Below is a small trained network, with its code and all its weights. Each question gives an input and a class and asks what happens when units are switched off, that is, made to give their printed mean instead of their output.

import numpy as np


def w(rows, s, z=0):
    codes = np.array(rows[::2]) - 128.0
    scale = np.full(codes.shape[1], s)
    scale[-1] = z or s
    return codes * scale


def f(y):
    return y / 2 * (1 + np.tanh(0.7978845608 * (y + 0.044715 * y**3)))


def log_softmax(a):
    a = a - a.max(-1, keepdims=True)
    return a - np.log(np.exp(a).sum(-1, keepdims=True))


def net(x, mask):
    res = np.array(x, float).reshape(1, 5) / 4 @ E
    y = f(res @ A[0][:, :-1].T + A[0][:, -1])
    res = res + np.where(mask, y, B[0][:, -1]) @ B[0][:, :-1]
    return log_softmax(res[-1] @ U[:, :-1].T + U[:, -1])


A, B = {}, {}
E = w([
[40,227,180,183,182],'x0',
[196,255,45,92,165],'x1',
[126,133,132,122,119],'x2',
[155,150,98,251,30],'x3',
[121,125,117,130,131],'x4',
],0.0092)
A[0] = w([
[111,65,151,160,125,120],'n0',
[102,82,146,147,128,95],'n1',
[93,86,151,146,121,103],'n2',
[186,74,123,106,80,106],'n3',
[205,84,73,86,98,103],'n4',
[148,143,118,193,76,60],'n5',
[58,194,156,144,135,98],'n6',
[200,87,89,93,85,105],'n7',
[184,218,36,116,158,135],'n8',
[61,50,198,150,85,159],'n9',
[53,201,153,170,152,102],'n10',
[150,89,100,75,79,91],'n11',
[65,183,172,156,140,95],'n12',
[79,76,125,141,116,79],'n13',
[144,140,123,185,71,49],'n14',
[201,188,79,96,118,159],'n15',
[82,181,156,165,143,65],'n16',
[162,74,98,119,111,81],'n17',
[197,75,105,96,93,85],'n18',
[112,82,159,146,126,88],'n19',
[140,136,104,195,89,66],'n20',
[179,230,64,123,159,104],'n21',
[124,143,104,196,79,48],'n22',
[142,124,136,137,140,126],'n23',
[122,138,123,181,76,36],'n24',
[120,78,188,167,115,107],'n25',
[61,102,169,1,198,43],'n26',
[127,125,163,39,182,3],'n27',
],0.011,0.0027)
B[0] = w([
[99,138,146,70,87,179],'n0',
[103,143,151,72,84,162],'n1',
[101,144,148,89,89,167],'n2',
[103,85,153,178,195,193],'n3',
[95,38,152,199,185,212],'n4',
[199,189,47,107,121,186],'n5',
[126,82,165,187,221,194],'n6',
[110,76,162,194,187,204],'n7',
[56,139,172,37,46,241],'n8',
[84,167,161,48,39,236],'n9',
[107,56,156,212,206,213],'n10',
[120,100,138,192,198,181],'n11',
[123,46,160,191,208,194],'n12',
[117,137,151,84,94,165],'n13',
[188,180,58,116,125,180],'n14',
[99,147,182,73,63,213],'n15',
[121,61,155,182,203,182],'n16',
[117,94,151,158,169,172],'n17',
[109,73,149,194,200,198],'n18',
[100,159,147,78,90,163],'n19',
[202,199,67,121,110,181],'n20',
[71,121,172,55,54,232],'n21',
[198,217,72,136,117,184],'n22',
[137,129,133,123,128,128],'n23',
[176,161,77,134,124,170],'n24',
[104,140,144,84,81,184],'n25',
[234,212,2,143,110,247],'n26',
[199,202,61,125,129,193],'n27',
],0.0085,0.011)
U = w([
[67,130,179,40,73,253],'0',
[111,90,161,207,201,108],'1',
[250,160,8,115,123,14],'2',
],0.016,0.0015)

Each question gives the input, the list of numbers given to net, and the class t.
The units are the neurons (one row each of A and B). Each row of codes is followed by its name. A weight is (code - 128) times the scale printed after its matrix; where a second scale follows, it is the last column's (A, B and U).
mask holds one flag per neuron, in row order. A switched-off neuron (its flag False) gives its mean, the last column of its row in B, instead of its output. The means were averaged over made-up inputs and are rounded, as every weight is.
A unit's drop is (log p(t) with every unit on - log p(t) with that unit switched off) / (log p(t) with every unit on - log p(t) with every unit switched off).
The circuit of an input: a set's keep is (log p(t) with only the set's units on - log p(t) with every unit switched off) / (log p(t) with every unit on - log p(t) with every unit switched off). Starting from the 12 units with the biggest drops (on a tie, the unit counted first), units are removed one at a time, each time the one whose removal leaves the highest keep (on an exact tie, the one counted first), for as long as the keep stays at least 0.8.
units of the circuit, in order: the units of the circuit, biggest drop first
k most important neurons: the k neurons with the biggest drops, biggest first
drop of u: that unit's drop, to one decimal
input [-8,-7,8,3,4], class 1: 2 most important neurons -> [n18, n3]
input [3,-1,-1,-4,0], class 2: units of the circuit, in order -> [n26]
input [-5,-3,2,5,-6], class 1: 2 most important neurons -> [n26, n3]
input [6,-2,2,-6,-3], class 1: 3 most important neurons -> [n10, n12, n6]
input [8,7,6,-4,-3], class 1: 3 most important neurons -> [n10, n6, n12]
input [8,-8,-6,8,0], class 0: 3 most important neurons -> [n9, n26, n25]
input [1,-8,7,8,-4], class 0: 3 most important neurons -> [n9, n26, n25]
input [7,8,-1,2,1], class 0: 2 most important neurons -> [n8, n21]
input [-1,-6,-7,-7,-3], class 2: 2 most important neurons -> [n26, n27]
input [4,1,4,-5,0], class 2: drop of n4 -> 0.1
input [7,-6,4,-8,-1], class 2: drop of n26 -> 1.3
input [-6,8,-8,-3,2], class 0: drop of n8 -> 0.1
